[[ 73  59  32  13   9   4  -8 -31 -31 -43 -35 -52 -65]
 [-44 -48 -28 -38 -29 -28 -22 -22 -10   3   5  19  18]
 [-87 -56 -45 -23  -7   5  10  23  34  38  61  73  72]
 [ 56  39  21  14  -2 -13 -23 -27 -36 -51 -47 -50 -57]]
=>
[[ 56  39  21  14  -2 -13 -23 -27 -36 -51 -47 -50 -57]
 [ 73  59  32  13   9   4  -8 -31 -31 -43 -35 -52 -65]
 [-44 -48 -28 -38 -29 -28 -22 -22 -10   3   5  19  18]
 [-87 -56 -45 -23  -7   5  10  23  34  38  61  73  72]]

[[-19   2]
 [  9 -89]
 [ 21 -19]
 [-65  64]
 [-52   5]]
=>
[[-52   5]
 [-19   2]
 [  9 -89]
 [ 21 -19]
 [-65  64]]

[[ 17  14 -31  37 -18  -6  41  10 -18  43  45  36  60]
 [-55  -5   5 -83   5  -2 -14 -16  -9 -11 -52  15  22]]
=>
[[-55  -5   5 -83   5  -2 -14 -16  -9 -11 -52  15  22]
 [ 17  14 -31  37 -18  -6  41  10 -18  43  45  36  60]]

[[-16   5  35   1  -2 -69 -20 -17  41]
 [ 14  -2 -53 -25 -12 -15  53   0  37]
 [-31  14  16 -30 -33 -14 -15  11  28]
 [-14 -21   3  -4  -1 -47  18  11  33]
 [ -1 -17 -11 -39   3  41  36 -14 -50]
 [  6  -2  -7 -40   1  15   3  37 -30]
 [ 22  39 -50  16 -55   3 -10 -10  -5]
 [  3  -1 -27 -40 -43 -22  46  40  -5]
 [ 23  -2  22  66  -4 -17  42  22  -3]]
=>
[[ 23  -2  22  66  -4 -17  42  22  -3]
 [-16   5  35   1  -2 -69 -20 -17  41]
 [ 14  -2 -53 -25 -12 -15  53   0  37]
 [-31  14  16 -30 -33 -14 -15  11  28]
 [-14 -21   3  -4  -1 -47  18  11  33]
 [ -1 -17 -11 -39   3  41  36 -14 -50]
 [  6  -2  -7 -40   1  15   3  37 -30]
 [ 22  39 -50  16 -55   3 -10 -10  -5]
 [  3  -1 -27 -40 -43 -22  46  40  -5]]

[[-49 -15  20 -71  -1]
 [-38   1 -29 -23 -62]
 [ 58  34 -10  35 -47]
 [ 50  41  -2  38  47]
 [-42   9 -31 -33 -67]
 [ 53  28 -11  39 -41]
 [-40  38 -64  12   3]
 [ 46   1  59 -18  45]
 [ 54  -9  53 -20 -47]
 [-43  44 -69   8  -1]
 [-50  18 -18 -29  63]
 [ 45 -13  43 -14 -49]]
=>
[[ 45 -13  43 -14 -49]
 [-49 -15  20 -71  -1]
 [-38   1 -29 -23 -62]
 [ 58  34 -10  35 -47]
 [ 50  41  -2  38  47]
 [-42   9 -31 -33 -67]
 [ 53  28 -11  39 -41]
 [-40  38 -64  12   3]
 [ 46   1  59 -18  45]
 [ 54  -9  53 -20 -47]
 [-43  44 -69   8  -1]
 [-50  18 -18 -29  63]]

[[-15 -22  27 -26  19  27 -13 -29  35 -23]
 [ 74  77 -59  83 -72 -64  80  85 -74  77]
 [-16 -21  34 -17   8  21   2 -18  23 -22]
 [-60 -51  78 -62  80  84 -56 -52  78 -59]]
=>
[[-60 -51  78 -62  80  84 -56 -52  78 -59]
 [-15 -22  27 -26  19  27 -13 -29  35 -23]
 [ 74  77 -59  83 -72 -64  80  85 -74  77]
 [-16 -21  34 -17   8  21   2 -18  23 -22]]

[[ 64  79  23  23  19  38  46 -15  -2]
 [-47   1  -6 -20 -53 -29 -54  50   4]]
=>
[[-47   1  -6 -20 -53 -29 -54  50   4]
 [ 64  79  23  23  19  38  46 -15  -2]]
